Below are the code and all the weights of a small trained network. Each question names an input and a class and asks about switching units off, where a switched-off unit gives its printed mean instead of its output.

import numpy as np


def w(rows, s, z=0):
    codes = np.array(rows[::2]) - 128.0
    scale = np.full(codes.shape[1], s)
    scale[-1] = z or s
    return codes * scale


def f(y):
    return y / 2 * (1 + np.tanh(0.7978845608 * (y + 0.044715 * y**3)))


def log_softmax(a):
    a = a - a.max(-1, keepdims=True)
    return a - np.log(np.exp(a).sum(-1, keepdims=True))


def net(x, mask):
    res = np.array(x, float).reshape(1, 2) / 4 @ E
    y = f(res @ A[0][:, :-1].T + A[0][:, -1])
    res = res + np.where(mask, y, B[0][:, -1]) @ B[0][:, :-1]
    return log_softmax(res[-1] @ U[:, :-1].T + U[:, -1])


A, B = {}, {}
E = w([
[163,97,154,165,158,150,241,193,72],'x0',
[2,148,90,164,31,198,96,187,110],'x1',
],0.016)
A[0] = w([
[181,200,73,49,182,124,109,95,182,200],'N1',
[224,136,145,66,151,52,98,115,233,197],'N2',
[65,155,104,149,114,175,81,100,181,158],'N3',
[66,92,127,175,57,122,113,191,112,100],'N4',
[109,48,146,180,164,224,236,180,91,251],'N5',
[168,40,166,136,181,217,196,91,73,182],'N6',
[98,139,58,158,50,50,59,136,154,223],'N7',
[160,79,234,148,51,40,137,186,3,67],'N8',
[164,131,113,217,151,116,203,152,52,145],'N9',
[72,165,81,114,80,165,65,100,72,117],'N10',
[144,109,204,67,131,23,66,61,156,190],'N11',
[154,139,164,42,220,119,124,61,115,152],'N12',
],0.008,0.0033)
B[0] = w([
[155,146,118,107,173,54,105,130,161,198],'N1',
[118,118,61,79,158,142,65,100,87,239],'N2',
[112,163,100,144,100,148,159,95,113,212],'N3',
[82,146,96,165,97,135,132,130,99,215],'N4',
[153,115,151,169,156,250,191,171,156,252],'N5',
[163,145,71,71,182,116,145,108,138,223],'N6',
[89,159,97,147,99,198,197,109,186,222],'N7',
[152,120,97,149,180,134,159,172,167,181],'N8',
[155,183,107,96,175,193,174,118,147,215],'N9',
[119,140,122,151,93,120,144,78,151,221],'N10',
[161,81,138,101,171,74,114,76,166,217],'N11',
[154,105,135,96,160,76,78,108,128,217],'N12',
],0.011,0.015)
U = w([
[77,146,97,218,53,142,59,58,178,123],'0',
[39,169,82,253,3,203,156,191,89,3],'1',
[179,7,144,95,183,42,26,100,121,82],'2',
[157,158,75,69,177,114,116,65,200,252],'3',
[178,75,176,232,193,206,181,203,130,178],'4',
],0.0074,0.0027)

Each question gives the input, the list of numbers given to net, and the class t.
The units are the neurons (one row each of A and B). Each row of codes is followed by its name. A weight is (code - 128) times the scale printed after its matrix; where a second scale follows, it is the last column's (A, B and U).
mask holds one flag per neuron, in row order. A switched-off neuron (its flag False) gives its mean, the last column of its row in B, instead of its output. The means were averaged over made-up inputs and are rounded, as every weight is.
A unit's drop is (log p(t) with every unit on - log p(t) with that unit switched off) / (log p(t) with every unit on - log p(t) with every unit switched off).
The circuit of an input: a set's keep is (log p(t) with only the set's units on - log p(t) with every unit switched off) / (log p(t) with every unit on - log p(t) with every unit switched off). Starting from all 12 units, units are removed one at a time, each time the one whose removal leaves the highest keep (on an exact tie, the one counted first), for as long as the keep stays at least 0.8.
units of the circuit, in order: the units of the circuit, biggest drop first
k most important neurons: the k neurons with the biggest drops, biggest first
drop when u is switched off: that unit's drop, to one decimal
input [8,8], class 4: units of the circuit, in order => (N5)
input [2,2], class 4: 3 most important neurons => (N7, N3, N10)
input [3,3], class 4: 3 most important neurons => (N5, N7, N3)
input [-4,1], class 0: 2 most important neurons => (N6, N9)
input [8,-8], class 3: 4 most important neurons => (N6, N12, N2, N9)
input [-6,1], class 0: 2 most important neurons => (N6, N9)
input [-8,4], class 0: 2 most important neurons => (N5, N10)
input [1,1], class 4: drop when N10 is switched off => 0.2
input [1,-3], class 2: drop when N7 is switched off => 0.3
input [-8,6], class 1: drop when N7 is switched off => 0.1
